Below are the code and all the weights of a small trained network. Each question names an input and a class and asks about switching units off, where a switched-off unit gives its printed mean instead of its output.

import numpy as np


def w(rows, s, z=0):
    codes = np.array(rows[::2]) - 128.0
    scale = np.full(codes.shape[1], s)
    scale[-1] = z or s
    return codes * scale


def norm(h):
    return h / np.sqrt((h * h).mean(-1, keepdims=True) + 1e-5)


def f(y):
    return np.maximum(y, 0)


def log_softmax(a):
    a = a - a.max(-1, keepdims=True)
    return a - np.log(np.exp(a).sum(-1, keepdims=True))


def net(x, mask):
    res = np.array(x, float).reshape(1, 5) / 4 @ E
    u = 0
    for l in range(2):
        y = f(norm(res) @ A[l][:, :-1].T + A[l][:, -1])
        res = res + np.where(mask[u : u + 16], y, B[l][:, -1]) @ B[l][:, :-1]
        u += 16
    return log_softmax(norm(res)[-1] @ U[:, :-1].T + U[:, -1])


A, B = {}, {}
E = w([
[40,134,146,124,254,179,225,128,177],'x0',
[122,53,33,179,164,40,155,27,28],'x1',
[151,155,217,182,142,125,123,45,115],'x2',
[90,105,134,123,84,131,137,99,144],'x3',
[124,109,135,119,137,122,117,135,123],'x4',
],0.0099)
A[0] = w([
[54,123,146,122,249,157,229,115,161,15],'L0N0',
[119,142,248,145,189,140,163,59,110,27],'L0N1',
[72,99,45,114,159,147,175,205,163,4],'L0N2',
[90,106,75,135,205,114,174,77,120,133],'L0N3',
[98,116,94,104,124,136,134,161,126,16],'L0N4',
[112,135,170,108,172,154,171,127,188,29],'L0N5',
[125,116,112,126,148,132,165,102,143,110],'L0N6',
[131,148,137,150,117,125,142,140,142,77],'L0N7',
[156,117,148,110,108,142,108,114,105,116],'L0N8',
[107,126,91,110,138,124,155,157,141,68],'L0N9',
[88,115,71,87,152,150,167,168,134,60],'L0N10',
[127,144,225,145,189,142,165,63,123,25],'L0N11',
[110,108,92,132,190,135,152,81,106,140],'L0N12',
[101,147,171,122,149,151,141,158,177,76],'L0N13',
[121,119,134,148,135,104,130,144,150,53],'L0N14',
[99,146,207,109,155,165,164,193,202,87],'L0N15',
],0.015,0.0033)
B[0] = w([
[78,150,180,231,116,69,14,207,44,247],'L0N0',
[214,97,55,101,140,119,116,143,240,202],'L0N1',
[188,138,112,113,143,90,80,96,238,202],'L0N2',
[105,126,130,89,141,165,237,109,63,213],'L0N3',
[186,162,131,172,136,163,135,116,176,152],'L0N4',
[77,158,160,193,85,119,111,232,120,191],'L0N5',
[171,132,140,164,157,117,100,153,55,157],'L0N6',
[129,112,101,124,91,152,139,127,118,138],'L0N7',
[144,128,164,137,145,86,85,188,93,154],'L0N8',
[143,100,114,101,153,131,83,121,162,158],'L0N9',
[148,113,88,143,135,105,101,94,201,183],'L0N10',
[147,144,121,118,146,124,68,63,229,194],'L0N11',
[92,118,150,91,117,167,231,105,127,191],'L0N12',
[123,89,145,94,136,160,195,101,98,188],'L0N13',
[132,141,116,125,128,136,118,117,105,129],'L0N14',
[121,114,100,80,157,169,251,64,59,233],'L0N15',
],0.018,0.016)
A[1] = w([
[109,113,161,144,134,108,85,152,129,80],'L1N0',
[135,128,125,137,149,148,108,144,122,70],'L1N1',
[132,121,112,144,77,124,112,147,131,105],'L1N2',
[103,139,139,93,111,160,149,100,114,70],'L1N3',
[98,106,137,84,123,151,168,118,92,76],'L1N4',
[159,123,62,135,133,122,89,86,254,38],'L1N5',
[111,130,120,128,92,116,74,131,114,144],'L1N6',
[152,131,130,129,159,116,59,63,204,49],'L1N7',
[128,111,141,121,124,149,205,122,95,142],'L1N8',
[118,100,163,133,138,105,149,92,99,3],'L1N9',
[113,141,132,136,51,95,27,173,104,48],'L1N10',
[125,144,114,98,130,178,194,96,73,93],'L1N11',
[102,142,51,85,136,110,116,166,128,32],'L1N12',
[161,138,76,115,124,89,89,98,183,97],'L1N13',
[120,135,146,124,84,197,157,151,148,100],'L1N14',
[115,121,105,125,164,99,178,98,86,178],'L1N15',
],0.017,0.0033)
B[1] = w([
[119,170,105,106,23,153,48,104,78,180],'L1N0',
[79,95,153,84,60,18,124,43,110,142],'L1N1',
[52,132,140,122,147,157,134,127,153,150],'L1N2',
[139,128,145,111,106,171,175,168,89,170],'L1N3',
[136,160,112,105,155,166,121,56,83,202],'L1N4',
[236,93,148,164,140,53,75,108,255,250],'L1N5',
[138,164,179,167,179,129,143,152,114,160],'L1N6',
[158,34,74,106,88,133,133,168,224,211],'L1N7',
[137,109,85,63,112,103,126,128,62,237],'L1N8',
[142,166,73,76,137,125,104,123,164,172],'L1N9',
[20,149,133,205,167,128,126,144,87,203],'L1N10',
[123,145,137,99,172,155,190,122,27,244],'L1N11',
[177,106,187,111,120,150,79,108,187,137],'L1N12',
[163,84,100,152,118,90,132,164,209,206],'L1N13',
[171,129,90,57,100,82,125,36,118,161],'L1N14',
[154,146,163,67,44,215,133,138,171,238],'L1N15',
],0.015,0.012)
U = w([
[146,141,116,68,113,171,232,108,16,242],'0',
[37,160,156,248,112,97,92,193,57,3],'1',
[202,76,102,176,120,80,134,146,224,114],'2',
],0.011,0.00064)

Each question gives the input, the list of numbers given to net, and the class t.
The units are the neurons (one row each of A and B). Each row of codes is followed by its name. A weight is (code - 128) times the scale printed after its matrix; where a second scale follows, it is the last column's (A, B and U).
mask holds one flag per neuron, layer by layer. A switched-off neuron (its flag False) gives its mean, the last column of its row in B, instead of its output. The means were averaged over made-up inputs and are rounded, as every weight is.
A unit's drop is (log p(t) with every unit on - log p(t) with that unit switched off) / (log p(t) with every unit on - log p(t) with every unit switched off).
The circuit of an input: a set's keep is (log p(t) with only the set's units on - log p(t) with every unit switched off) / (log p(t) with every unit on - log p(t) with every unit switched off). Starting from the 12 units with the biggest drops (on a tie, the unit counted first), units are removed one at a time, each time the one whose removal leaves the highest keep (on an exact tie, the one counted first), for as long as the keep stays at least 0.8.
circuit, biggest first: the units of the circuit, biggest drop first
k most important neurons: the k neurons with the biggest drops, biggest first
top k neurons in layer l: the k neurons of layer l with the biggest drops, biggest first
drop when u is switched off: that unit's drop, to one decimal
input [-1,-6,-5,-1,2], class 0: circuit, biggest first -> L0N15
input [7,6,7,-6,-5], class 1: 3 most important neurons -> L0N0, L0N15, L0N2
input [4,-8,7,-8,6], class 0: 3 most important neurons -> L0N15, L0N13, L0N2
input [-4,-1,-2,2,-2], class 1: 3 most important neurons -> L0N15, L0N3, L0N1
input [-4,-7,-7,-3,7], class 0: 2 most important neurons -> L0N0, L0N1
input [5,-3,2,-4,-6], class 1: 2 most important neurons -> L0N0, L0N5
input [-4,3,-3,-7,-4], class 1: 4 most important neurons -> L0N15, L0N3, L0N12, L0N13
input [5,3,3,-8,-4], class 1: 2 most important neurons -> L0N0, L0N15
input [-6,6,-1,-1,5], class 0: 4 most important neurons -> L0N2, L0N11, L0N1, L0N0
input [-2,-6,-5,-2,5], class 0: 2 most important neurons -> L0N15, L0N1
input [7,6,1,7,0], class 1: top 3 neurons in layer 0 -> L0N0, L0N15, L0N13
input [-4,-7,7,6,-2], class 0: 2 most important neurons -> L0N2, L0N0
input [-6,-5,5,-2,8], class 1: top 2 neurons in layer 0 -> L0N15, L0N3
input [-6,-3,3,0,-5], class 1: 3 most important neurons -> L0N15, L0N1, L0N2
input [-3,-2,3,-8,-6], class 1: drop when L0N3 is switched off -> 0.9
input [-7,-8,-3,-5,6], class 0: drop when L0N0 is switched off -> 2.3
input [7,4,-1,-5,1], class 1: drop when L0N0 is switched off -> 1.2
